Each row is followed by roughly how far along a hidden order it lies, from 0 to 9. A new part has a new order.
[ -2  12   3   1   7 -19  18   8  14  -2  -3  12  -5  -2 -10   5   2 -14
  -5  -1   3   3   4  -6  -1  -2 -10   8   1  -4  -7   1   0  -6   4  -3
  -3  13   0  -9   1  -5  -3  -2   2  -3  -3  -2   4  -3  -3   0   0  -1
  -7   6  -2   7   1  -3   4  -4   2   5  -2  -7   0  -8  -1  -1 -10   8
  15  -5   2  13  -3   2  -3  -9   6  -5   4  -3   1   6   4 -19   5  -6
 -15 -13   4   0  -7   0 -11  -7   5 -29   0  -1  -4  -5  -4   1  -6   9
  -1   0  16 -11  -7   2 -11 -10   1   0  -1   3   2 -10   2   9  -7   9
   3   3  12  -2   2   0  -4   7  -4  -1   0  -9  -1]  4
[ -3  12   2   3   6 -12  14   9  13  -2  -1  14  -4  -2  -8   5   3 -14
  -6  -2   1   4   3  -5  -1  -2  -8   6   4  -3  -8   1   0  -6   2  -4
  -3  13  -1  -9  -1  -6  -3  -2   1  -3  -2  -2   4  -3  -3   1   0  -3
  -8   5  -1   6   1  -3   3 -10   0   4  -1 -10   0  -8  -2  -1  -9   8
  16  -4   0  12  -3   4  -4  -9   5  -2   3  -4   0   5   7 -24   4  -6
 -16 -11   4   0  -6  -1 -11  -7   2 -24   0   0  -6  -5  -2   2  -4  12
   0   3  16  -8  -6   0 -10  -9   0   1  -3   2   2  -9   0   8  -3   8
   4  -4   9  -2  -4   3  -5  10  -4  -2   0  -8   0]  4
[ -5   9 -12  19  -4   1  -1   5  -5   1   6  18  -3  -5 -10  27   7  -7
  -9   0   1   5  -5  -3   5  -2  16  -9   5   5  -9  -3   0  -5  -5 -12
  -5  21 -12 -22 -11 -18  -4   4   6  -2  -3  -7   6  -4  -3  -1   6   3
  -8   2  12   3  -1  -1   0  17 -17   3  -4 -16  -2 -19  -7   0  -1  14
  16   0  -2  11  -5   8  -2  -7  -6  24  -5  -4  -5   3  21 -23   1 -15
  -1 -11  11   1  -6  -8   2  -9 -16   6   0   9  -9  -8   9  -6   7  24
  -1  21   1  -4  -2  -8 -12  -1   2   4  -5  -2  -2   3  -6  -7  17   8
  19  19 -14   4   9  19 -11  17   8   0   0  15   3]  3
[ -6  25   2   7   4 -17  18  11  13  -3  -2  14   0  -3  -8   2   3 -17
  -8  -2  -2   5   1  -6  -2  -1  -1   4   5  -5  -9   5  -3  -6  -3  -4
  -5   9   0  -9  -3  -6  -7  -2   0  -3   0  -1   3  -4  -4   2  -4  -7
 -13   3   1   9   2  -4   2  -7   3   4   1 -10   1 -11  -2  -3 -11   9
  17  -3  -2  13  -5  10  -7 -13   8   1   4  -3  -1   8   7 -24   4 -10
 -16 -14   3   2   0  -3 -10  -4  -7 -28   1  -1  -9  -6  -1   1  -8  13
   2   3  26 -11  -5  -2  -9 -14  -2   2 -10   0   6  -7  -3   8  -5   6
   1 -11   5  -1   9   5  -6   9  -2  -6   1  -9   1]  5
[  6  -9  -8   4  -2   5  -7  -1   4  -2   5   7  -4  -1  -5  23   3   4
  -3   5   7  -1   4   2   5  -4  -2  -7  -3   7  -6 -13   5  -4   7  -7
   0  13 -14 -17  -2  -6   4  -1   7  -2  -5  -2   4  -1  -1  -4   9  10
   2   5   0  -2   3   1  -1  13 -15   4  -8 -12  -2  -4  -3   3  -3   3
  13  -1   2   9   1   0   7  -2  -6  13  -5  -6  -5  -6   6 -13   2  -5
  -2 -16   0  -1 -10  -2  -3 -13  10  17  -3   4   1  -5   0  -1   7  17
  -4  10   0  -1  -5   1  -4  30   6  -1  10   8  -9  -3   0   7  13  10
  15  34  -2   2  -5   6  -4  15   1   5  -3   8   1]  2
[ -2  37   8  -1  14 -23  25  14  25  -2  -7   5   0  -3 -10  -6   1 -20
 -10  -6  -7   1   3 -14  -8  -2 -15  18  10  -8 -11   9  -4  -6   3  -1
  -3   7  13  -2   1  -5  -6  -6  -6  -2   1   2   2  -5  -4   5  -9 -12
 -16   1  -8  14   2  -5   1 -22  20   4   4  -6   2  -3   2  -3 -12   3
  14  -2  -1  13  -2   8 -10 -14  20 -25   5   3   1  16   8 -23   3  -8
 -15  -8  -2   4   0   0 -14  -1   2 -40   6  -7 -12  -4  -5   8 -18   1
   5 -12  17 -15  -8   3 -10 -22  -5   2 -12  -2   5 -11  -3  12 -15  -2
  -8 -43  21  -3   8   1  -5   4  -7  -9  -3 -29   6]  7
[  7  -5  -7   5   0   6  -5   0   3  -2   6   6  -5  -1  -6  20   3   3
  -4   4   7   1   3  -5   6  -5  -1  -7  -3   7  -6 -11   5  -4   6  -7
   0  12 -16 -17  -4  -8   3  -1   8  -2  -5  -2   4  -2  -1  -3   8   8
   1   6   1  -1   3   1  -1   9 -15   3  -6 -12  -1  -4  -4   2  -3   4
  12   0   2  12   0  -1   6  -3  -6  11  -5  -6  -4  -5   3 -14   2  -5
  -4 -15   1   0 -10  -2  -2 -11  10  13  -3   4  -3  -7  -1   1   6  15
  -3  10  -1  -2  -3   0  -4   5   5  -1   9   6  -8  -1   1   7  14  10
  15  34 -10   3  -4   6  -5  17   2   4  -4   5   2]  3
[  6 -32 -14   2 -15   9 -23 -11 -19  -8  11   6   0   5   5  24   3  18
   6  16  15  -3   3  14   6  -4   5 -17 -14  11   6 -18   9  -1   0  -2
   2   9 -17 -14   4  -8  11   2  13  -3  -4   1  -2   5   3  -7  17  20
  11   1   4 -11  -1   2  -1  31 -26   5 -11  -6  -3  -6  -7   7  -2   3
   2  -3   2   1   5  -5  10   0 -22  45  -8 -10  -8 -20  -6  14   1   4
  -2 -21  -5  -4 -12  -1   0 -14   2  41 -12  11  14  -1   3 -10  14  19
  -9  10  11  13   3   1   6  22  11   0  19   9  -8  -1   6   3  20  18
  21  63 -31   2 -13   3   2  12   3  11  10  23 -17]  0
[ -4  49   5  -2  19 -24  33  22  22   5 -15   0   2  -6 -16  -1   3 -29
 -19  -9 -19   1  -2 -23 -14  -1 -16  25  25  -9 -16  14  -8  -4   6  -1
  -3  12  25   3  -5 -13 -10  -5 -10   1   3   2   2  -8  -5   9 -21 -22
 -16  -6 -11  18   1  -6   0 -34  34   2   6  -8   2   0   6  -4  -8   3
  13   0  -3  13  -2  10 -15 -13  23 -49   5   7   0  32  25 -23  -2 -14
  -8   1   0   7   1   0 -12   9  -4 -50  14  -6 -25  -2  -1  15 -25  -6
   9 -19   1 -20  -9   7 -14 -33 -10   5 -27  -8   2 -10  -8   5 -21 -15
 -14 -63  33  -2  11   9  -6  -1  -7 -18  -7 -45  19]  9

[ -5  16 -28  -4 -35   2  14 -32  -1   1  -3   2  17  31 -11   2   4   1
  13  -9  -7  -9 -22  -2  -2   1  24  -3  -1   2  -6 -12   2  -9   3  -9
  27  -6  29 -17  -1]  6
[ -4  20 -24   2 -33  11  15 -39   0   0  -8  -2   5  16 -13   7  20  10
  15  -1 -16 -18 -36   1 -11  -4   5  -5   7  -4  -3   1   0  -2 -14 -11
  30  -7  29 -23  -1]  5
[ -3  24 -32  -2 -33   5  11 -45  -7  -3   4   3  19  34 -13   1  13   6
  14  -4 -11 -16 -21  -1  -9  -5  14   1   2  -4 -12   0   0  -5   1 -11
  35  -7  26 -23  -2]  0
[ -7  13 -21  -7 -32   7   5 -23  15   0 -28  -4  18  23 -11  -3  18   9
  -1  -3 -15 -10 -38   7  -7  -2  22  -6   7   9   0 -18   5 -11 -10  -4
  15  -7  26 -14   3]  9
[ -8 -16 -45  -3 -44 -22  26 -36 -21 -19  53  28 -29 -10 -18  -9 -18  -5
  -3 -22  -7   2 -22   2 -27  -4  11  23 -25  -3  -1  15 -11   1  15  16
  53 -14  16 -31 -39]  8
[ -9  18 -30  -7 -39   8  17 -37  -5   0 -31  -4  20  28  -8   6  13   6
  10 -11  -6 -11 -24  -1  -3  -1  23   4   4   8 -13 -19   6  -1   6 -19
  24  -3  11 -26   3]  0
[ 10   2 -32 -11 -60  -1  -7 -55   1  -8  -1  -5   1  28 -22  -8  20  17
   2 -15 -19  -7 -43   8 -19   5  21  12  -4  -3   1  12  -2  -7  -4  -4
  39  -2  -3 -38 -11]  7
[ -1   6 -30  -8 -53   5   6 -42 -14   3 -20  -8  -5  33 -20   7  10  15
  23 -15 -23 -18 -33   8 -13   2  23  11   7  -1   0  -1  -5  -1  -5 -18
  34  -4  -5 -30 -10]  6
[ -2  28 -33   0 -37  12  -2 -44  -2  10 -16 -23  17  48 -10   6  24  10
  16   4 -15  -7 -19 -12   2  -8  20  -2   7  -1  -6   6  -3  -7  -7 -32
  26  -2  10 -36   5]  6
[ -7  17 -55  -1 -41   6  14 -32  -1  -7  -7  -1   3  27 -16   0  18   8
  12 -10 -14  -6 -21   3 -15 -10  10   1   0  -3 -14   6   2   0  -4 -11
  41  -2  22 -35  -8]  3
[ -4  25 -34  -2 -41   7  13 -33   2   4 -10  -3  10  20  -8  10  18   9
  21  -2  -4 -13 -17  -4 -11 -14  10 -10   6  -1  -5  -4   0  -4 -10 -17
  13  -1  26 -30   3]  6
[ -6   0 -33  -1 -57   7  29 -41  -9  -8   4  -6 -13  15 -22   8  15  10
  14 -19 -18  -3 -24  -2 -22   2   6  14   0 -10  -9  10  11   8  -3 -13
  42  -3   9 -34 -14]  5
[  2  22 -36  -8 -44  -4  12 -36 -12  -5   7   8  10  27 -11   2   4  13
  10 -15  -2 -14 -19 -10 -13  -7  15   9  -5   2  -7   3  -5  -7  10  -4
  32  -3  14 -31  -9]  1
[ -5  27 -20   5  -9  13  13 -34   1   4  -9 -12  25  46  -8   6  16   5
  14   4 -19  -8 -22 -11   0   3  18  -7   5  -6 -12  -5   5  -1  -8 -18
  23 -11  31  -8   8]  4
[-16  23 -28   3 -21  21  21 -34  21  -3 -34 -23  28  35 -11   0  29   5
   4  -4 -13  14 -28  -4  -3  -6  17 -10   5   0 -26  -5  17   0  -9 -30
  23  -1  30 -38  11]  3
[ -5  31 -32  -9 -45  11   6 -30   7   4 -48  -7  25  25 -10   9  24   8
  10  -4   1 -12 -22  -2  -3 -23  13  -5   9  13 -12 -12   5  -6   1 -21
  18   4  10 -44  11]  3
[  6  17 -30 -12 -63   2  -8 -40  -5  -5  -6   7   2  25 -20  -2  13  17
  19 -16 -11 -25 -32  14 -22  -2  21   0   5  -1   3   2  -5  -7  -9  -5
  27   1   9 -35  -8]  6
[  2  17 -26  -7 -63   3  -1 -40   2   4 -15  -7  19  32 -10   2  13  11
  13  -2 -11 -13 -25  -2  -2  -5  31  -3   4   4   2  -7  -2 -12  -8 -13
  11  -1  13 -29   4]  9
[ -9  12 -43  -3 -41   1  15 -37  -1  -2  -6   4  -3   9 -14   4  13   6
  16 -11  -6  -6 -20   2 -13 -14  10   0   0   3  -8   0  -2  -3  -4 -12
  27  -1  16 -42  -8]  7
[  3  20 -27  -8 -31   2   4 -39  -5  -2   1  12  10  19 -13   2  10   9
  14 -10  -9 -17 -25   1 -14  -4  15   1  -2   2   3  -3  -2  -8  -1  -1
  28  -3  23 -26  -5]  6
[ -3  25 -34  -5 -47   9  16 -28  21  -1 -15  -2  23  18  -9  12  18   8
  17 -13   2  -5 -15  -5 -10  -9  19 -12   7  -3 -13  -9  13  -4  -9 -20
   3  10  30 -28   8]  4
[ -1   8 -26  -6 -50   2  27 -36   3  -6   2   3  11  11 -15  13   5   4
   9 -23  -8   0 -20  -8 -12   5  21  11  -2  -4  -8  -9  13   3   2 -10
  18   0  16 -16  -6]  5
[  3  35 -28  -7 -40   8 -13 -38   8   5 -21 -16  28  49  -7  -3  27  12
  15   2 -10  -9 -27  -4  -2  -7  28 -11   8   3  -8   6   1 -15  -5 -23
  19   3  15 -44  15]  4
[  4   5 -33  -3 -54  -1   9 -38   2  -9  30  -2  -4  21 -19  -2  16  13
   9 -15 -11  -4 -27   2 -23   1  15   5 -12 -14  -8  15   0  -3  -7  -8
  37   1  17 -40 -14]  6
[-19  23 -26  -1 -23  13  26 -27  15   0 -47  -3  26  13  -8   4  15  -2
  -4   1 -10  -1 -23   0   3 -13   9  -3   4  14 -18 -21  12  -1   1 -16
  25  -8  31 -23   7]  4
[  0  23 -38   2 -36   4  12 -36  -5   0  -1   1   2  24 -12   8  18   5
   8  -1  -4  -6 -14 -10 -10 -17  -4   4   1  -3  -9  22  -4  -1   2 -15
  38  -1  17 -47  -6]  4
[ -1  18 -35  -3 -27  -3   6 -29   0   2   8  -5  18  33  -4  -3   7   1
   7  -4  -8  -1 -15 -13  -4  -2  22   2  -5   1  -7   3  -2 -12   5 -11
  20  -6  20 -27  -1]  7
[-16  12 -31  -5 -42   2  15 -28   1  -6 -10  -5   4  20 -13  -5  17  13
  27 -15 -16 -12 -26  11 -15  -5  30  -6   2  -1 -17 -16   3  -1  -7 -19
  29  -1  28 -41  -5]  3
[-10   8 -30  -7 -41   4  15 -35   2   1 -13   4   7  11 -12   3   3   7
   8  -9 -12 -15 -25   6 -12 -12  21  -4   3   7   3 -18   0  -6  -8  -8
  10  -6  24 -13  -4]  9
[ 16  37 -27  -2 -51  14  -4 -44  11   9 -17 -14  21  27 -13  16  38  19
  11   5  -2 -13 -21  -9  -7 -17  -2 -12  16  -3   1  19   4  -4 -18 -20
  17   7  19 -37  13]  5
[ -3  24 -28  -1 -31   7   7 -35   6  -3 -12  -9  21  34  -8  -2  22   8
   3  -3 -10  -1 -31  -3  -9  -5  24  -5   2   0 -12   3   5  -9  -7 -15
  26  -3  29 -33   6]  4
[-11  35 -30   2 -18   9  16 -27   6  -4  -7  -6  22  33  -5  -5  20  -2
   3   2  -3   4 -22  -6  -3 -12  10  -5  -3   0 -23   5   6  -5   5 -17
  32  -4  34 -39   5]  0
[ -3  14 -28  -9 -61   4   5 -36  16  -1 -16  -2  11  28 -11   2  19  14
  13 -10  -6  -9 -27   7 -19 -10  17 -11   4   1  -2  -7   5 -10 -17 -12
   5   6  23 -33   2]  8
[ -1  28 -27  -7 -43   9  -1 -23   0  -2 -17   9  15  29 -16  -1  20  15
  21  -6 -14 -35 -28  17 -16  -1  19 -12  11   1  -1 -13  -2  -8 -13  -4
  23  -5  31 -18   0]  3
[  6  31 -22  -6 -50  18  -4 -34   4   9 -37 -17  32  49 -12  17  24  17
  25  -4  -9 -20 -20  -8  -5  -4  22  -9  17  -2  -6  -9   9  -4  -9 -27
   6   6  17 -30  18]  1
[ -6  12 -32  -7 -50   4  19 -43  -2  -7  -9   7  13  20 -11   2   6   5
  12 -19  -8 -10 -29   2 -14   2  24   6  -2   0 -14 -13   6  -3   4  -9
  30  -3  13 -19  -5]  0
[ -6  27 -29   2 -29  13  16 -35   5   7 -28 -14  23  28  -7  17  19   3
   9   2  -9  -3 -17 -16   3 -13  -2  -6   8   1  -7  -1   6  -1  -5 -23
  15  -2  21 -25   8]  7
[ -1   7 -23  -6 -41   3  11 -39  -1  -1 -14  -1  14  24 -21   1   5   9
   1  -5 -19 -11 -41   0  -7   8  24   8  -1   3   1 -10   2  -6  -3  -4
  34 -12  11 -13  -4]  8
[ -3  19 -45  -2 -40  11  18 -36  -4   7 -25 -16  15  35 -10  18  14   4
   6  -5 -13  -4 -17 -17   0  -4   9   7   7   4  -5  -5   4   2   4 -23
  16  -3   3 -22   5]  6
[  0  18 -28 -13 -53   9   6 -30   1   0 -26   9  21  29 -11   7  10  13
  22 -20  -9 -25 -31   9 -12  -1  30  -2   9   5   0 -26   5  -6  -3 -10
  13   2  19 -22   2]  4
